Where the symbols take the items:
J952: %>J977, $>J231, ~>J363, !>J341, +>J719
J341: %>J633, $>J441, ~>J977, !>J936, +>J872
J192: %>J243, $>J811, ~>J563, !>J488, +>J127
J194: %>J953, $>J568, ~>J753, !>J719, +>J668
J843: %>J572, $>J971, ~>J980, !>J217, +>J488
J811: %>J800, $>J273, ~>J160, !>J317, +>J680
J438: %>J753, $>J74, ~>J53, !>J194, +>J472
J488: %>J607, $>J317, ~>J243, !>J47, +>J160
J956: %>J618, $>J969, ~>J370, !>J139, +>J348
J160: %>J811, $>J651, ~>J284, !>J800, +>J795
J753: %>J194, $>J393, ~>J438, !>J953, +>J885
J964: %>J37, $>J376, ~>J193, !>J939, +>J956
J376: %>J604, $>J370, ~>J139, !>J447, +>J969
J844: %>J201, $>J936, ~>J84, !>J698, +>J977
J563: %>J192, $>J160, ~>J317, !>J243, +>J273
J243: %>J488, $>J800, ~>J192, !>J607, +>J284
J363: %>J952, $>J872, ~>J441, !>J977, +>J953
J573: %>J872, $>J753, ~>J719, !>J231, +>J568
J231: %>J976, $>J953, ~>J872, !>J441, +>J438
J496: %>J116, $>J488, ~>J971, !>J980, +>J563
J193: %>J964, $>J139, ~>J447, !>J37, +>J370
J348: %>J455, $>J979, ~>J302, !>J156, +>J843
J302: %>J348, $>J217, ~>J861, !>J455, +>J980
J156: %>J969, $>J861, ~>J455, !>J300, +>J217
J472: %>J885, $>J964, ~>J706, !>J668, +>J604
J633: %>J936, $>J363, ~>J341, !>J263, +>J231
J84: %>J844, $>J633, ~>J216, !>J201, +>J952
J127: %>J284, $>J680, ~>J273, !>J160, +>J646
J800: %>J317, $>J127, ~>J811, !>J563, +>J163
J216: %>J84, $>J341, ~>J263, !>J844, +>J363
J47: %>J971, $>J192, ~>J607, !>J496, +>J800
J805: %>J795, $>J844, ~>J646, !>J680, +>J263
J163: %>J651, $>J646, ~>J680, !>J273, +>J844
J447: %>J193, $>J618, ~>J604, !>J964, +>J367
J441: %>J363, $>J573, ~>J976, !>J952, +>J194
J572: %>J217, $>J496, ~>J843, !>J979, +>J607
J568: %>J53, $>J885, ~>J393, !>J438, +>J939
J680: %>J163, $>J698, ~>J795, !>J651, +>J84
J971: %>J496, $>J243, ~>J47, !>J116, +>J317
J618: %>J139, $>J300, ~>J956, !>J376, +>J455
J977: %>J341, $>J976, ~>J952, !>J633, +>J573
J892: %>J861, $>J843, ~>J979, !>J302, +>J496
J651: %>J273, $>J805, ~>J163, !>J127, +>J201
J300: %>J367, $>J348, ~>J969, !>J370, +>J892
J885: %>J668, $>J37, ~>J472, !>J74, +>J447
J953: %>J719, $>J53, ~>J194, !>J573, +>J74
J74: %>J393, $>J706, ~>J668, !>J568, +>J964
J719: %>J573, $>J438, ~>J953, !>J872, +>J393
J646: %>J805, $>J84, ~>J698, !>J795, +>J936
J939: %>J706, $>J447, ~>J37, !>J472, +>J139
J284: %>J160, $>J163, ~>J127, !>J811, +>J805
J706: %>J472, $>J193, ~>J939, !>J885, +>J376
J668: %>J74, $>J939, ~>J885, !>J393, +>J193
J217: %>J979, $>J116, ~>J572, !>J892, +>J47
J263: %>J216, $>J977, ~>J936, !>J84, +>J441
J795: %>J680, $>J201, ~>J805, !>J163, +>J216
J936: %>J263, $>J952, ~>J633, !>J216, +>J976
J604: %>J447, $>J956, ~>J376, !>J193, +>J300
J979: %>J892, $>J980, ~>J217, !>J861, +>J971
J393: %>J568, $>J472, ~>J74, !>J53, +>J37
J367: %>J370, $>J455, ~>J300, !>J956, +>J861
J607: %>J47, $>J563, ~>J488, !>J971, +>J811
J53: %>J438, $>J668, ~>J568, !>J753, +>J706
J37: %>J939, $>J604, ~>J964, !>J706, +>J618
J273: %>J127, $>J795, ~>J651, !>J284, +>J698
J872: %>J231, $>J194, ~>J573, !>J976, +>J53
J969: %>J300, $>J302, ~>J156, !>J367, +>J979
J116: %>J980, $>J607, ~>J496, !>J843, +>J192
J370: %>J956, $>J156, ~>J367, !>J618, +>J302
J861: %>J302, $>J572, ~>J892, !>J348, +>J116
J317: %>J563, $>J284, ~>J800, !>J192, +>J651
J976: %>J441, $>J719, ~>J231, !>J363, +>J753
J455: %>J156, $>J892, ~>J348, !>J969, +>J572
J980: %>J843, $>J47, ~>J116, !>J572, +>J243
J698: %>J646, $>J216, ~>J201, !>J805, +>J633
J139: %>J376, $>J367, ~>J618, !>J604, +>J156
J201: %>J698, $>J263, ~>J844, !>J646, +>J341

The rows follow the links: the fewer symbols apart two items are, the more alike their rows tend to be.

Each row is also shifted at random along 3 hidden directions that mean nothing.

Some items, each with a row of numbers:
J563: -8 -27 -58 -7 20 110 -27 24 205 55 56 -46 -10 -8 80 81 -43 9 -73 70 -53 -101 108 -65 58 26 -73 40 11 36 -7 -84 62 -35 -112 48 -4 -50 21 -23 -52 -136 38 38 -13 19 11 -77 46 51 -118 -34 92 -12 9 7 -50 -47 -129 -39 -6 -6 -93 46 -6 -11 7
J956: -21 108 192 -221 -139 6 28 -78 -28 -77 25 101 -137 -14 76 48 13 -46 -141 -15 66 -66 71 -71 -23 26 124 -15 -82 39 -175 84 152 -85 -47 -46 35 71 53 -83 -3 -89 122 103 -15 -68 -137 115 42 -305 -129 33 -190 -8 47 -30 -59 -38 -7 0 88 -57 -50 108 -66 57 -60
J969: 251 -16 33 -93 41 -41 -19 21 52 6 16 5 -18 85 86 58 12 -53 -69 29 -10 -80 31 4 37 30 70 -52 -51 -43 -41 12 60 -47 14 -33 -26 144 -11 -39 11 40 -10 8 77 1 69 44 -14 -149 -135 7 -131 -59 46 10 -109 -36 -20 68 -56 42 -43 -9 -73 76 -20
J370: -141 -116 55 63 135 -115 -36 -3 -52 -49 50 35 -21 159 50 71 21 -89 -38 -21 -11 -58 -30 80 -14 95 63 -127 -38 -94 5 51 42 -65 51 -113 -20 236 -71 -14 34 133 -43 -5 114 -63 75 44 -73 -40 -64 15 -122 -79 52 49 -115 3 -27 119 -52 20 -39 -49 -123 120 -2
J74: -199 32 16 30 79 -208 18 14 -80 -55 -1 9 51 107 -44 49 60 -8 67 -51 -39 3 -160 42 -11 -3 81 4 -68 -161 100 53 -8 -64 121 -74 -41 141 58 -16 1 104 -140 -63 1 13 12 -62 -78 -14 8 72 -99 -49 43 -38 -10 -65 128 50 -157 -73 26 -82 -43 30 -13
J441: 174 -2 -71 77 -7 -53 11 19 -130 9 -66 -39 84 -34 -127 -80 18 38 149 -48 8 146 -136 40 -39 -68 -15 17 44 -37 122 12 -129 86 89 22 -10 -103 -14 47 39 85 -71 -119 -36 57 15 -36 -50 123 181 19 50 29 -51 -12 126 50 125 -26 -30 9 115 -78 86 -78 28
J496: -152 -80 31 38 26 98 -37 -41 56 -30 46 33 -71 15 78 10 -32 -50 -118 22 26 -90 148 25 0 72 -48 -69 14 78 -102 -30 68 -32 -115 -13 42 52 -78 6 -8 -39 91 103 53 -97 -1 69 50 -1 -68 -46 28 8 19 71 -52 51 -157 47 107 42 -71 58 -62 69 13
J646: 103 -71 51 -5 -110 168 16 -164 15 -147 42 81 -115 -15 -77 4 -16 2 -47 -96 -7 57 12 -41 -89 117 -96 55 10 35 4 -28 81 -74 -169 -68 62 -183 62 -40 -29 -185 80 46 -79 -161 -168 -56 25 170 90 36 101 60 -18 -9 72 8 -44 -116 126 -182 -10 93 0 -9 -19
J872: -239 72 57 24 -86 -56 42 -79 -136 -108 -27 59 -39 -42 -99 -71 9 19 71 -106 45 81 -91 8 -85 -15 11 34 -9 -19 14 44 -10 -28 33 -37 32 -72 77 10 12 6 -8 0 -86 -71 -135 -13 22 29 143 66 6 51 -11 -46 123 40 82 -81 42 -121 71 -1 46 -39 -30
J472: -437 199 13 -40 12 -182 62 6 -51 -38 -17 15 19 -15 -1 11 36 14 43 3 -6 -58 -45 3 -6 -78 128 55 -49 -84 -19 28 22 -61 125 30 -22 87 98 -1 -6 68 -114 45 -66 -5 -60 -28 55 -191 -58 58 -94 -9 71 -59 41 -47 108 -1 -108 -59 -12 -42 -2 -16 -38
J302: 169 117 -23 -126 12 -4 -2 109 98 125 4 -49 31 -57 119 11 -19 4 -49 127 14 -105 149 -12 84 -89 63 10 -18 61 -103 -17 13 48 16 106 -29 60 -17 10 -11 12 17 71 20 77 55 64 84 -237 -168 -44 -70 -18 38 9 -67 -16 -39 37 -16 143 -67 -5 13 -1 19
J607: -212 -84 10 -1 -2 107 -41 -23 147 21 74 5 -57 17 85 80 -45 -24 -123 39 -34 -82 132 -55 35 88 -70 -6 5 59 -69 -56 109 -33 -121 0 14 11 -20 -35 -21 -128 98 63 28 -36 11 9 31 7 -119 -27 48 -12 10 27 -72 -35 -166 0 78 9 -92 76 -41 42 -1
J706: 630 85 5 -144 -8 -125 38 61 -117 39 -81 -8 65 -25 -53 -52 45 2 86 6 48 75 -113 42 9 -112 100 -17 -22 -29 17 81 -97 87 132 16 -33 34 -11 31 51 141 -81 -60 27 79 37 75 -39 -157 34 21 -146 -26 -6 -19 27 17 150 40 -78 85 86 -79 42 0 6
J273: 266 -173 -126 188 124 91 -21 -18 31 -46 36 -25 66 -9 -67 -55 -38 4 63 8 -39 26 36 137 -24 34 -124 -52 87 1 79 -115 -55 -5 -62 18 26 -83 -74 93 -15 43 -82 10 27 -99 27 -71 27 269 116 -53 177 45 4 67 77 90 -64 -4 4 10 -3 -53 12 -16 58
J393: -359 157 61 -87 -59 -119 40 -5 -36 -24 -19 10 -20 28 16 38 52 19 2 -45 -15 -6 -103 -102 -18 -24 106 62 -65 -89 33 64 40 -46 83 -19 -24 51 127 -66 -7 -24 -40 -29 -72 48 -64 -39 -21 -133 -43 79 -97 -37 16 -89 -16 -91 127 -26 -85 -107 -3 7 -14 -15 -38
J53: -9 18 107 -77 -77 -101 36 -108 -96 -162 8 92 -60 100 -62 47 65 -31 7 -117 -30 39 -165 -31 -72 70 89 19 -65 -129 50 78 63 -97 31 -131 8 30 105 -59 2 -10 -25 -35 -44 -68 -111 -26 -50 -33 45 109 -109 -23 32 -59 -5 -56 141 -29 -40 -181 31 9 -61 32 -54
J47: 75 -274 -74 168 163 72 -118 100 48 150 1 -72 46 95 55 7 -5 -44 -41 52 -18 0 50 55 76 76 -96 -119 67 33 62 -36 -72 101 -42 -11 -43 101 -194 18 39 75 52 -87 162 82 224 54 -117 183 -7 -98 60 -63 -45 93 -131 24 -155 139 12 201 -10 -33 -67 65 59
J977: 143 68 -65 -9 -51 0 43 -4 -2 -12 -31 -31 52 -56 -91 -34 3 71 89 -23 -37 73 -109 -32 -33 -71 -26 102 16 -49 96 -15 -50 13 36 23 -2 -144 93 -8 -15 -55 -67 -68 -94 26 -57 -110 0 80 80 38 75 48 -28 -57 112 -15 111 -91 -58 -86 53 -28 78 -95 -9
J263: 148 -24 -37 -14 -46 45 2 -30 43 -21 -6 -8 10 11 -66 38 5 60 32 -66 -71 67 -117 -106 -8 39 -55 96 6 -63 120 -34 1 -7 -34 -27 -6 -132 93 -46 -22 -110 -8 -88 -66 39 -38 -142 -51 173 71 46 79 7 -37 -56 41 -71 62 -84 -40 -129 21 27 22 -49 -20
J668: -161 113 19 -53 19 -160 48 3 -55 -44 -17 20 30 33 -26 25 32 14 44 -38 -29 -25 -113 -5 -8 -35 104 38 -70 -123 32 42 14 -51 104 -24 -37 85 92 -43 -6 49 -99 -29 -39 26 -39 -42 -17 -118 -30 84 -109 -28 37 -62 12 -61 144 6 -119 -86 17 -44 -6 -9 -43
J964: -563 127 5 49 73 -203 33 60 -110 23 -32 8 56 -13 25 -49 23 -3 34 49 55 -42 6 68 23 -93 100 -49 -23 0 -54 39 -52 15 150 39 -23 164 -28 59 15 174 -76 38 -2 9 20 65 20 -163 -5 -5 -100 -9 55 11 14 40 35 68 -48 84 13 -83 8 2 0
J447: 68 33 61 -41 28 -120 -3 20 -155 -14 -56 35 -13 1 -11 -55 24 -46 21 -2 84 37 -8 86 -13 -53 83 -90 -20 3 -73 88 -55 39 93 -29 -4 114 -77 36 55 160 -11 21 47 -9 25 136 -8 -152 36 -2 -123 -12 11 21 1 60 50 77 35 89 41 -46 -15 38 14
J572: 471 -14 -15 -59 15 88 -32 94 16 143 -25 -29 24 -81 81 -61 -41 -10 -38 118 89 6 155 45 54 -76 -12 -87 30 142 -110 -11 -66 137 -16 99 -4 -1 -136 57 18 44 83 39 88 70 98 141 32 -103 -46 -115 -2 2 -42 73 -49 79 -101 61 82 217 -7 -10 42 26 48
J939: -108 17 -56 89 163 -203 22 89 -139 34 -46 -32 102 54 -36 -59 47 -12 115 16 13 14 -88 129 22 -87 89 -65 -26 -99 66 38 -106 32 186 -5 -36 161 -63 62 32 265 -162 -57 53 51 111 29 -44 -62 33 15 -86 -45 31 20 10 40 107 110 -137 97 66 -153 -14 8 32
J194: -63 92 105 -135 -167 -10 5 12 -110 65 -90 4 -25 -44 -51 -35 45 35 22 -71 72 142 -131 -136 -31 -38 41 42 -16 22 5 123 -40 124 46 -24 -15 -57 57 -74 50 -50 105 -107 -47 149 -31 61 -77 -96 86 28 -84 -5 -107 -66 -4 -54 115 -32 67 -20 102 40 55 -55 -31
J651: -241 7 -70 81 -42 116 -1 4 83 54 10 -29 3 -108 -3 -45 -34 39 5 57 9 8 107 -27 10 -46 -101 46 81 114 -38 -83 -24 53 -74 99 13 -148 6 23 -20 -90 48 37 -51 -4 -6 -32 85 105 32 -56 187 59 -49 5 71 47 -94 -67 78 37 -5 42 85 -78 27
J243: 168 -183 -30 66 83 113 -50 -17 150 3 69 -10 -14 90 56 80 -29 -42 -80 6 -65 -77 70 5 27 122 -75 -24 13 -6 26 -69 49 -51 -114 -44 8 13 -53 -13 -26 -57 18 7 68 -44 62 -47 -26 132 -67 -24 76 -40 17 43 -86 -25 -127 31 -4 3 -87 36 -68 51 17
J980: -217 -110 -16 141 142 28 -37 -20 14 -28 49 -3 -26 28 72 -6 -42 -46 -60 38 20 -90 147 132 3 59 -47 -104 34 44 -84 -51 30 -43 -51 3 33 91 -118 56 -2 71 18 94 83 -121 43 62 35 34 -48 -68 56 12 41 101 -37 83 -149 75 59 76 -69 -4 -53 74 29
J139: -357 52 117 -43 -16 -94 -7 -5 -76 0 -20 45 -41 17 51 3 22 -59 -61 2 71 -24 24 12 -17 3 83 -77 -62 37 -102 80 28 10 44 -26 -4 154 -41 -9 27 74 51 35 46 -15 -2 138 -5 -198 -57 2 -138 -33 26 1 -76 18 -9 70 46 53 13 9 -51 54 -14

Start, symbols taken left to right, then the item you end at.
Answer with the item's name.
70 110 -44 1 -76 -14 39 -22 -26 -18 -22 -6 49 -77 -103 -56 9 61 106 -30 -19 68 -81 -30 -27 -63 -5 96 19 -33 73 -11 -36 28 38 50 -2 -155 93 15 -11 -44 -60 -42 -104 16 -65 -88 32 62 96 33 57 53 -18 -56 126 0 118 -91 -32 -80 57 -11 95 -91 -12
% + => J573
60 32 74 -122 -15 -30 -40 86 15 116 -25 -16 -13 17 101 37 24 -36 -80 58 27 -45 12 -73 57 -25 72 -34 -48 28 -63 82 5 66 42 -2 -43 146 -57 -51 44 23 77 -32 69 126 75 108 -58 -202 -131 -30 -159 -79 -7 -10 -143 -57 -28 102 3 120 -15 18 -43 40 1
+ ! $ => J979
-34 -137 -143 123 155 62 -55 90 182 121 39 -95 73 44 44 70 -44 13 -2 78 -83 -91 68 16 81 31 -92 -11 48 -6 80 -108 -24 13 -60 50 -27 5 -57 1 -31 -6 -52 -44 53 59 133 -84 -18 177 -48 -70 118 -24 1 34 -51 -33 -112 39 -78 69 -66 -28 -16 -9 37
$ ! => J811
88 -33 63 39 -41 -61 15 -118 -195 -152 -32 61 -23 11 -130 -51 33 -11 81 -128 45 127 -138 48 -108 37 1 -2 -2 -43 46 58 -31 -1 48 -86 25 -56 26 12 34 49 -16 -35 -26 -85 -83 11 -42 98 178 65 -32 45 -20 -17 100 47 128 -23 46 -106 90 -10 13 4 -25
~ ~ => J953
111 188 -18 -209 -70 16 -18 252 141 331 -83 -118 57 -133 175 0 -12 34 -46 196 58 -80 131 -134 170 -198 79 35 -7 135 -116 20 -51 200 53 204 -78 62 -50 -22 15 -20 95 -30 34 296 147 102 33 -325 -201 -97 -92 -51 -55 -28 -134 -76 -53 53 -16 264 -36 15 90 -75 16
$ ~ => J217
265 -103 -28 87 164 -8 -11 -33 -5 -75 56 40 -2 68 34 -33 -38 -66 -24 38 6 -101 125 195 -11 36 -7 -112 22 -7 -50 -67 4 -81 -1 -14 32 96 -102 81 -8 131 -77 112 75 -159 32 56 56 9 -39 -51 18 21 67 92 2 108 -83 84 -4 63 -63 -47 -56 84 17
+ ~ ! => J971
-222 -117 -48 60 54 107 -50 53 154 102 43 -60 -11 39 97 62 -31 -21 -93 61 -42 -92 109 -53 68 71 -81 -16 24 52 -1 -54 17 5 -85 18 -26 38 -62 -37 -17 -61 79 -3 72 45 103 -21 -31 83 -98 -56 67 -44 -22 35 -104 -42 -167 26 15 73 -84 40 -45 29 30
+ ~ ! => J811
201 -189 -59 155 196 5 -53 13 -15 -22 32 20 26 64 25 -31 -33 -70 -16 46 20 -47 100 201 18 54 -35 -160 42 11 -27 -40 -46 -9 -7 -37 28 112 -173 90 16 185 -30 44 131 -105 106 65 -16 76 10 -63 28 7 39 116 -31 106 -123 126 27 130 -35 -88 -53 103 47
% ! => J979
-313 -93 11 91 -23 75 -19 -85 35 -55 43 3 -40 58 -56 50 7 21 -12 -79 -59 46 -56 -66 -33 105 -104 47 27 -24 64 -45 47 -47 -91 -51 15 -98 49 -54 -23 -102 40 -41 -45 -35 -40 -109 -40 227 70 16 114 9 -38 -13 29 -29 -34 -74 36 -140 3 68 -23 -18 -24
% % $ => J84
-108 47 -72 61 -17 128 24 -36 110 -16 52 -12 -19 -93 5 -14 -52 42 -16 51 -28 -53 148 9 5 -17 -71 67 58 79 -44 -112 44 -46 -85 105 38 -145 32 40 -57 -115 11 111 -78 -88 -78 -72 116 78 -16 -13 171 71 19 7 87 30 -96 -109 42 -44 -59 38 58 -60 13
+ % ! => J680
335 5 21 -104 56 -39 -27 85 55 69 -2 -15 22 56 94 56 -7 -33 -48 61 1 -80 43 8 69 -17 75 -48 -49 -17 -32 20 17 7 36 -1 -32 123 -42 -22 10 57 -15 -17 71 60 101 69 -25 -157 -144 -25 -128 -67 29 1 -116 -38 -8 93 -67 89 -38 -14 -53 54 6
+ + => J47
-423 79 52 -29 -20 -155 15 42 -58 23 -32 -32 17 49 -7 40 70 10 27 -45 -15 34 -152 -81 18 -30 75 48 -39 -100 67 69 -4 9 106 -34 -50 93 71 -55 18 13 -32 -98 -35 108 14 -20 -66 -77 -12 65 -105 -66 -10 -69 -35 -98 103 14 -88 -47 44 -28 -23 -9 -34
$ ~ ~ => J706
41 -102 -31 72 -68 147 -42 31 19 115 -46 -49 8 -55 -34 -53 -14 41 21 -3 23 117 -8 -77 -7 21 -119 18 76 96 33 11 -78 128 -64 49 0 -164 -56 -25 30 -73 117 -95 9 98 50 -3 -55 193 128 -50 126 16 -133 -8 24 23 -55 -44 106 61 56 48 73 -57 21
% $ => J201
-24 107 -7 -5 -98 -30 38 -1 -104 24 -80 -4 37 -105 -95 -82 17 52 99 -27 44 124 -73 -19 -28 -104 -2 55 42 25 38 28 -84 87 68 46 -10 -116 43 13 19 20 -3 -36 -78 59 -44 6 0 22 129 15 36 47 -78 -50 119 43 103 -72 25 -7 93 -24 101 -87 10
! % $ => J231
-61 30 -82 -4 -50 19 -13 122 70 196 -65 -122 92 -44 -46 -2 17 93 75 31 -43 99 -113 -133 65 -89 -46 109 56 2 129 -15 -115 129 24 88 -51 -118 44 -42 14 -76 2 -179 -69 235 89 -103 -77 129 65 -28 82 -36 -102 -71 -2 -92 62 -59 -53 31 50 -20 82 -116 15
~ + => J231
-175 154 7 -53 23 -182 33 62 -61 32 -33 -14 75 -3 -20 -3 39 17 61 11 1 -4 -96 -25 25 -92 104 28 -65 -75 39 48 -34 3 144 22 -45 94 64 -10 16 99 -96 -55 -39 86 13 -20 -12 -145 -30 34 -111 -37 18 -63 1 -61 116 20 -117 5 28 -74 17 -21 -5
% ! => J393
105 -27 99 -75 48 -58 10 -102 18 -189 94 107 -82 139 54 98 -5 -81 -94 -33 -30 -123 31 39 -24 133 92 -35 -89 -99 -61 6 154 -188 -31 -117 28 165 23 -30 -28 4 -28 107 29 -182 -84 11 25 -128 -146 60 -139 -23 121 14 -68 -31 -10 47 -34 -117 -82 26 -134 125 -44
! + $ => J217
-399 89 -75 65 -23 -41 32 29 82 23 -5 -62 47 -31 -42 15 9 55 73 -8 -67 5 -86 -88 9 -31 -61 116 22 -54 98 -47 -26 -8 4 56 -21 -82 107 -22 -47 -81 -71 -63 -100 79 -38 -157 -1 120 34 30 99 -5 -29 -63 68 -64 49 -84 -90 -104 17 -6 53 -89 6
! ~ ~ => J633
-101 -113 -50 109 46 9 -31 -11 33 -16 33 -36 36 66 -72 49 5 19 38 -74 -93 66 -120 -41 -22 66 -79 44 21 -92 156 -37 -5 -16 -30 -61 -15 -65 38 -47 -13 -48 -47 -124 -26 23 26 -144 -88 263 85 28 105 -29 -24 -31 5 -53 26 -38 -71 -112 18 -21 -19 -21 -10
! + ! => J633
